Below are the code and all the weights of a small trained network. Each question names an input and a class and asks about switching units off, where a switched-off unit gives its printed mean instead of its output.

import numpy as np


def w(rows, s, z=0):
    codes = np.array(rows[::2]) - 128.0
    scale = np.full(codes.shape[1], s)
    scale[-1] = z or s
    return codes * scale


def norm(h):
    return h / np.sqrt((h * h).mean(-1, keepdims=True) + 1e-5)


def f(y):
    return y / 2 * (1 + np.tanh(0.7978845608 * (y + 0.044715 * y**3)))


def log_softmax(a):
    a = a - a.max(-1, keepdims=True)
    return a - np.log(np.exp(a).sum(-1, keepdims=True))


def net(x, mask):
    res = np.array(x, float).reshape(1, 4) / 4 @ E
    u = 0
    for l in range(2):
        y = f(norm(res) @ A[l][:, :-1].T + A[l][:, -1])
        res = res + np.where(mask[u : u + 6], y, B[l][:, -1]) @ B[l][:, :-1]
        u += 6
    return log_softmax(norm(res)[-1] @ U[:, :-1].T + U[:, -1])


A, B = {}, {}
E = w([
[132,135,35,175],'x0',
[71,151,118,88],'x1',
[238,139,72,32],'x2',
[155,253,168,116],'x3',
],0.0051)
A[0] = w([
[118,120,231,103,115],'0.n0',
[134,97,137,2,116],'0.n1',
[143,187,124,169,72],'0.n2',
[96,118,157,93,54],'0.n3',
[89,110,62,245,2],'0.n4',
[28,74,140,132,56],'0.n5',
],0.0082,0.0038)
B[0] = w([
[54,130,225,127,248],'0.n0',
[120,71,89,132,252],'0.n1',
[106,134,135,103,136],'0.n2',
[56,163,138,149,107],'0.n3',
[1,23,213,170,223],'0.n4',
[172,116,63,195,238],'0.n5',
],0.0095,0.0021)
A[1] = w([
[170,176,2,136,252],'1.n0',
[54,223,163,172,115],'1.n1',
[47,124,113,212,118],'1.n2',
[163,215,46,245,170],'1.n3',
[136,95,164,130,103],'1.n4',
[234,72,149,143,183],'1.n5',
],0.0092,0.0039)
B[1] = w([
[168,82,70,28,234],'1.n0',
[181,206,95,66,231],'1.n1',
[137,1,99,125,253],'1.n2',
[153,40,104,93,171],'1.n3',
[83,160,127,137,142],'1.n4',
[146,148,29,50,211],'1.n5',
],0.0081,0.0047)
U = w([
[178,106,62,51,221],'0',
[69,22,134,190,179],'1',
[154,154,125,177,2],'2',
[127,248,196,116,198],'3',
[123,162,122,175,39],'4',
[83,129,177,115,56],'5',
[149,161,120,174,3],'6',
],0.019,0.0072)

Each question gives the input, the list of numbers given to net, and the class t.
The units are the neurons (one row each of A and B). Each row of codes is followed by its name. A weight is (code - 128) times the scale printed after its matrix; where a second scale follows, it is the last column's (A, B and U).
mask holds one flag per neuron, layer by layer. A switched-off neuron (its flag False) gives its mean, the last column of its row in B, instead of its output. The means were averaged over made-up inputs and are rounded, as every weight is.
A unit's drop is (log p(t) with every unit on - log p(t) with that unit switched off) / (log p(t) with every unit on - log p(t) with every unit switched off).
The circuit of an input: a set's keep is (log p(t) with only the set's units on - log p(t) with every unit switched off) / (log p(t) with every unit on - log p(t) with every unit switched off). Starting from all 12 units, units are removed one at a time, each time the one whose removal leaves the highest keep (on an exact tie, the one counted first), for as long as the keep stays at least 0.8.
units of the circuit, in order: the units of the circuit, biggest drop first
most important unit: the unit with the biggest drop
top k neurons: the k neurons with the biggest drops, biggest first
top k neurons in layer l: the k neurons of layer l with the biggest drops, biggest first
drop when u is switched off: that unit's drop, to one decimal
input [-1,-6,-7,4], class 3: units of the circuit, in order : 1.n1, 0.n1
input [-7,5,3,-8], class 1: top 2 neurons in layer 0 : 0.n3, 0.n0
input [-3,6,-8,3], class 3: most important unit : 1.n1
input [-5,0,3,-3], class 1: top 2 neurons : 1.n1, 0.n0
input [6,6,-8,7], class 0: units of the circuit, in order : 1.n1, 1.n2
input [6,6,1,-1], class 1: top 4 neurons : 0.n4, 1.n1, 1.n5, 0.n5
input [3,0,1,-5], class 1: top 3 neurons : 0.n4, 1.n1, 1.n0
input [5,-1,2,-4], class 1: top 3 neurons : 0.n4, 1.n1, 0.n5
input [8,4,0,2], class 1: top 2 neurons : 0.n4, 1.n2
input [6,4,1,-6], class 1: top 2 neurons : 0.n4, 1.n1
input [-8,-5,-6,2], class 3: drop when 0.n3 is switched off : 0.0
input [8,-1,1,-3], class 1: drop when 0.n4 is switched off : 1.5
input [-5,-2,1,2], class 3: drop when 1.n2 is switched off : 0.1
input [2,-4,0,0], class 1: drop when 0.n4 is switched off : 2.0
input [2,-7,-5,7], class 3: most important unit : 0.n5
